(in the rows, 128 means zero)
[200 141 149 158 131 178 130 126 153 139 136  80  97 168 142  97 120 118
 133 130 163 174 172 118 140 153 124 100 142 161 121 140 139 139 134 160
 123 116 200 135 129  72 111 117 135 118 113 112 141 152 106 137 131 128
 169 137 140 123 138 147 138 104 149 165 109  73 136 123 136 101 168 161
 110 138  83 121  93 127 130 138 144 139 113 137 139 118 134 120] -> 0
[204 116 144 126 111 133 124 101 128 146  92 147  96 165 109 115 120 101
 149 125 120  93 146 121 142 142  97 124 150 156 141 102 110 116 114 156
 142 129 170 128 143 106 108  88 128 105 139 114 152 139 127 139 122 115
  87 111 128 130 159 137 102  68 137 179 121 154 136 126 126 117 152 190
 113 122 101 127 126 142 125 211 171 125 118 124 101 129 136 114] -> 0
[ 48 128 145 105 144 121 131 145 139 112 143 131 155 144 111 126 133 131
 114 125 132 177 129 139 143 138 130 156 175 143 121 173 149 149 182 116
 133 124 117 111 115 135 137 151 133 133 129 137 121 122 132 110 124 189
 118 147 110 122 102 164 148 135 103 122 140  68  65 128 119 127 134 113
 166 129 109  97 129 131 132 140 141 153 166 128 134 115 124 126] -> 1
[169 123 128 140 117 126 131 110 115 113 134 138 104 127 120 118 129 127
 141 136 115  86 133 142 142 129 125 131 105 117 143 112 121 124 112 136
 124 150 121 129 131 131 107 115 125 122 143 147 141 129 134 120 122 110
 129 121 117 124 133 120 120 107 115 139 135 145 146 131 131 133 136 138
 127 140 128 145 147 120 118 133 148 117 124 122 112 137 128 125] -> 0
[189 132 161 124  97 144 135 137 150 135 141  98 128 162 141 107 124 133
 108 124 158 213 129 139 147 175 154 129  88 157 135 178 142 136 129 144
 142  50 169 130 141  76 100 107 120 123 111 105 145 141  80 152 125 137
 141 158  90 116 124 171 142 125 123 158 134 118  96  69 125 127 172 153
 112 137  90 126 101  97 126 121 122 154 165 126 115  95 109 113] -> 0
[175 144 148 120 125 152 115 121 170 150  93  93 171 149 112 143 117 178
  93 106 152 110 125 139  70 141  96  98 140 156 103 111 107 147 147 141
 131 103 169 120 162  87 156 120 122 136  95 118 125 117 137 145 159 136
 155 144 162 138 143 151 140 158 114 134 131 119  75 122 136 140 127 132
 125 161 127  84  83 137 120 128   4 193 114 145 100 109 144 131] -> 0
[149 121 163 119 144 150 134 135 163 141 112 102 138 139  79 130 149 141
 110 118 148 163 156 120 107 148 110 121 197 166  88 145 133 146 178 150
 138 112 176 116 137  79 136 122 129 119  87 130 131 134 135 143 145 154
 148 146 141 128 124 189 162 112 122 155 147 100  61 108 130 108 165 144
 113 149  77  69  97 127 120 151  63 186 139 139 111 114 133 120] -> 1
[ 69 101 110  92 122  98 138 120 116 112 135 163 141 119 109 147 128 124
 136 137 107  91 117 167 126 112 110 165 149 121 150 132 108 123 134 112
 116 148  95 137 134 149 123 130 126 122 142 131 133 122 135 106 121 147
  82 113  94 119 104 126 116 125 135 141 149 184 116 137 124 130 117  95
 134 110 145 141 149 122 155 139 166 118 143 116 116 133 124 114] -> 1
[108 119  98 130 123 113 141 125  95 104 140 143 122 131 151 100 115 106
 133 132 116 123 132 145 162 131 152 146  85  94 151 131 118 114  90 132
 138 154  90 135 126 143 113 115 118 121 169 123 117 123 122 106 128  78
  83 134  62 129 107  92 107 132 126 106 113 177 158 130 118 122 131 153
 145 101 166 186 186 122 119 120 163  80 137 108 128 140 132 137] -> 0
[ 62 111 139 127 150 136 163 115 129 122 122 106 140 162  86 131 145 103
 107 127 139 151 152 152 134 137  94 177 173 150 130 145 136 139 177 168
 134 132 139 109 134  80 144 108 119 103 120 111 130 135 143 146 142 138
  98 120 116 138 117 161 143  60 124 198 136 112  89 131 117  95 182 134
 122 152  96 125 133 124 107 165 103 172 186 132 132 143 136 109] -> 1
[205 110 128 108 104 120 115  96 139 139 114 146  70 145 143 112  97  88
 159 128 118  92 135 142 127 121 125 125 106 129 156 125 108 114  81 130
 137 116 155 146 141 124  94 107 125 120 137 117 164 150 106 146 126 137
 132 124 127 124 147 118  92  94 134 167 117 159 152 112 114 128 140 170
 133  94 116 143 126 125 137 137 211  85 121 114  92 116 130 121] -> 0
[104 107 138  93 120  99 132 135 135 141 117 148 160 119 100 168 120 155
 107 118 126  96 119 146 110 125 120 154 152 140 158 150 126 133 149 117
 131 119 121 131 137 124 130 123 118 134 122 127 125 129 133 115 133 168
 111 147 105 116 110 156 130 128 110 131 149 184  80 143 130 136 129  97
 133 138 120 116 116 130 160 125 103 150 170 129 105 136 138 123] -> 1
